Look-ups in named tables: a row name and a column name give one cell, copied from the table.

matag.tsv
	gab	guv	veni	pufa	kipes
piz	115	57	133	213	196
gase	169	107	122	200	187
begosem	99	220	143	187	183
botumaz	149	126	169	204	116
vufar	154	177	176	30	140
gug	175	204	131	77	171
ruma	144	132	136	98	162
menam	171	115	167	153	171
nek	113	208	159	58	142
tuza	83	131	171	101	121
tesugo	207	112	157	209	150
nuf	104	205	93	150	175

guv of begosem is 220
gab of tesugo is 207
guv of nuf is 205
gab of gug is 175
veni of nek is 159
gab of tuza is 83
veni of piz is 133
kipes of nuf is 175
gab of ruma is 144
gab of botumaz is 149
pufa of menam is 153

Table fupipa
         belo  zetog  bimop
fet        32    126     60
muzeset    29     82    146
nak        33    133    226
lusude      0    109    202
memizov   194    111     56
liri      125    205    176
minev     117     97    168

What is the zetog of memizov in fupipa? 111
What is the belo of memizov in fupipa? 194
What is the belo of minev in fupipa? 117
What is the bimop of memizov in fupipa? 56
What is the zetog of muzeset in fupipa? 82
What is the zetog of liri in fupipa? 205
What is the zetog of nak in fupipa? 133
Which row has the largest bimop? nak

mim =
	rek	satet
loba	687	307
duz	693	305
difuten	731	372
dab	753	411
ruvomeb	747	405
munoti	612	170
fanom	523	32
tum	693	309

fanom, satet -> 32
munoti, rek -> 612
munoti, satet -> 170
duz, satet -> 305
loba, rek -> 687
fanom, rek -> 523
difuten, satet -> 372
dab, rek -> 753
duz, rek -> 693
tum, rek -> 693
ruvomeb, rek -> 747
difuten, rek -> 731
tum, satet -> 309
ruvomeb, satet -> 405
dab, satet -> 411
Which row has the largest satet? dab

monab:
|  | rup | komomu | por | fug | bur | gos | dube | sol |
|---|---|---|---|---|---|---|---|---|
| lareri | 7224 | 6150 | 2323 | 4386 | 5406 | 4711 | 5091 | 5534 |
| limesi | 1707 | 6825 | 8258 | 6870 | 5197 | 7048 | 2333 | 3253 |
| zusifez | 3575 | 4329 | 3930 | 5866 | 5415 | 5355 | 2767 | 5275 |
| modakes | 3439 | 4095 | 6388 | 3238 | 4398 | 5488 | 5272 | 4555 |

What is the gos of modakes in monab?
5488
What is the por of lareri in monab?
2323
What is the komomu of modakes in monab?
4095
What is the gos of lareri in monab?
4711
What is the gos of limesi in monab?
7048
What is the sol of modakes in monab?
4555
What is the fug of zusifez in monab?
5866
What is the bur of zusifez in monab?
5415
What is the bur of limesi in monab?
5197
What is the fug of lareri in monab?
4386
What is the komomu of zusifez in monab?
4329
Which row has the largest bur? zusifez

voz =
fields: vofavo, mimab, fanedil, ganu, beme, vok, repa, fupot, didenag
zok: [0.5, 0.4, 0.4, 0.7, 0.4, 0.5, 0.6, 0.5, 0.4]
tek: [0.7, 0.4, 0.4, 0.4, 0.5, 0.6, 0.7, 0.5, 0.7]
sur: [0.6, 0.6, 0.7, 0.3, 0.4, 0.5, 0.6, 0.5, 0.5]
fen: [0.5, 0.4, 0.2, 0.6, 0.5, 0.4, 0.5, 0.8, 0.5]
tiri: [0.5, 0.7, 0.3, 0.7, 0.3, 0.5, 0.5, 0.7, 0.5]
tugob: [0.5, 0.7, 0.3, 0.5, 0.6, 0.4, 0.5, 0.5, 0.5]

zok, repa: 0.6
zok, vok: 0.5
fen, didenag: 0.5
tugob, ganu: 0.5
zok, ganu: 0.7
fen, vok: 0.4
zok, didenag: 0.4
tugob, fanedil: 0.3
fen, repa: 0.5
tugob, repa: 0.5
tiri, vofavo: 0.5
tiri, beme: 0.3
tek, fanedil: 0.4
sur, fupot: 0.5
zok, mimab: 0.4
tek, ganu: 0.4
tugob, vofavo: 0.5
fen, ganu: 0.6

kamabi:
       zufom  muluk  zezura    veb
geg     2889  -4895   -3502  -5095
sotip  -9109  -5811   -4464  -6830
ruza   -5410  -4674   -2560  -9294
maf     8609  -3052   -2175  -1323
sapu   -9322  -5618   -5296  -6593

What is the zufom of geg in kamabi? 2889
What is the zufom of maf in kamabi? 8609
What is the zezura of sotip in kamabi? -4464
What is the veb of geg in kamabi? -5095
What is the veb of maf in kamabi? -1323
What is the veb of sotip in kamabi? -6830
What is the zezura of maf in kamabi? -2175
What is the muluk of geg in kamabi? -4895
What is the veb of ruza in kamabi? -9294
What is the zezura of ruza in kamabi? -2560
What is the zufom of sotip in kamabi? -9109
What is the muluk of maf in kamabi? -3052
What is the zufom of sapu in kamabi? -9322
What is the zufom of ruza in kamabi? -5410
What is the muluk of sapu in kamabi? -5618
What is the zezura of sapu in kamabi? -5296

mifut.csv
,kes,bir,biga,kebut
pogur,-22.216,20.543,-19.111,20.260
gedipe,-21.553,6.698,-39.620,17.959
dupo,-25.875,20.458,-20.028,18.941
zome,65.388,22.745,-5.427,-69.305

biga of pogur: -19.111
biga of gedipe: -39.620
kebut of gedipe: 17.959
kes of dupo: -25.875
biga of dupo: -20.028
kebut of pogur: 20.260
kes of pogur: -22.216
kebut of dupo: 18.941

Table dulad
     lofol  gekur  romoge  laboso    zap
nuv  42.96  36.37   38.77   37.72  56.63
mim  54.91  82.91   61.81   78.00  38.42
nom  34.29  37.93   45.04   35.42  27.15
kif  37.14  53.57   44.87   17.65  28.76
rad  39.24  38.68   42.74   45.68  35.64
tad  44.47  43.63   43.37   46.60  42.59
kes  17.02  15.96   30.71   46.70  34.25
taz  54.45  70.02   46.30   68.33  67.40

nuv, lofol: 42.96
tad, gekur: 43.63
kif, laboso: 17.65
mim, laboso: 78.00
kes, laboso: 46.70
rad, gekur: 38.68
rad, romoge: 42.74
tad, laboso: 46.60
Which row has the largest laboso? mim

beb =
,lela,gev,lem,pep,tibubom,gadukav,kufak,lov
tep,-72,-1045,-4178,-2572,2663,-3566,-2569,-1843
burise,-186,-1817,-3216,-1640,1974,-2581,-2362,-2510
dadi,-7,-1124,-3135,-2665,718,-3806,-2983,278
kufebe,-3162,-486,5474,-3360,41,-1142,-3434,-2518
pem,-431,-1649,-4569,-2936,2428,-3048,-2000,-2121
sir,-3357,-99,3272,-7375,1626,-963,-4356,-6268
nube,-2989,-2711,-3922,-65,-3414,-2099,-1345,-1633
fet,-2165,-863,5473,-2580,-337,-619,-936,-3199
faz,-3118,-121,5042,-6885,1281,-1931,-2962,-5731

faz, pep: -6885
fet, kufak: -936
nube, gadukav: -2099
fet, lem: 5473
dadi, pep: -2665
sir, gev: -99
kufebe, kufak: -3434
nube, lela: -2989
sir, kufak: -4356
fet, pep: -2580
dadi, lela: -7

bak =
,kiv,fupufa,gen,gur,fer
dud,60.213,61.432,68.910,35.240,50.379
vit,45.476,44.448,46.948,41.590,16.209
zes,40.776,81.872,51.314,47.926,65.059
tirizon,52.791,56.356,47.839,45.580,52.016

tirizon, gur: 45.580
dud, fupufa: 61.432
zes, gur: 47.926
dud, gen: 68.910
zes, fer: 65.059
dud, kiv: 60.213
vit, fer: 16.209
tirizon, kiv: 52.791
vit, gur: 41.590
dud, fer: 50.379
vit, kiv: 45.476
zes, kiv: 40.776
vit, gen: 46.948
dud, gur: 35.240
tirizon, fupufa: 56.356
vit, fupufa: 44.448
tirizon, gen: 47.839
zes, gen: 51.314

keb
|  | gibevuz | kem | romo | gope | fuv | kilesep | lol | badisu |
|---|---|---|---|---|---|---|---|---|
| kogaz | 4.7 | 8.9 | 7.2 | 6.4 | 8.4 | 7.2 | 7.8 | 5.5 |
| keris | 6.2 | 4.0 | 6.3 | 6.6 | 4.2 | 3.8 | 7.7 | 7.3 |
| sig | 2.4 | 7.6 | 6.2 | 6.1 | 5.5 | 7.2 | 9.1 | 3.2 |
| dom | 7.9 | 7.9 | 5.4 | 6.3 | 6.4 | 7.8 | 7.6 | 8.4 |
| kap | 9.0 | 4.4 | 6.4 | 6.4 | 3.0 | 4.6 | 9.6 | 9.3 |

What is the gope of dom in keb? 6.3
What is the badisu of kogaz in keb? 5.5
What is the romo of dom in keb? 5.4
What is the kem of dom in keb? 7.9
What is the fuv of dom in keb? 6.4
What is the romo of keris in keb? 6.3

Table sim
cols = forid, gem, tirutu
valatu: [6.48, 2.16, 3.70]
vafu: [5.04, 7.01, 2.95]
sirofer: [8.69, 3.55, 5.74]

tirutu of valatu: 3.70
forid of vafu: 5.04
forid of valatu: 6.48
tirutu of vafu: 2.95
forid of sirofer: 8.69
gem of valatu: 2.16
tirutu of sirofer: 5.74
gem of sirofer: 3.55
gem of vafu: 7.01
Which row has the largest forid? sirofer

vefo.csv
,pimunul,vik,sifufig
govob,3110,41930,41684
pibomu,13435,38362,40708
rona,28844,33037,40338
kogufe,76589,16539,40042
vinope,14131,38121,39105

govob, sifufig => 41684
govob, vik => 41930
pibomu, vik => 38362
rona, vik => 33037
govob, pimunul => 3110
kogufe, sifufig => 40042
kogufe, pimunul => 76589
vinope, pimunul => 14131
vinope, sifufig => 39105
vinope, vik => 38121
pibomu, pimunul => 13435
rona, pimunul => 28844
Row with the largest pimunul: kogufe

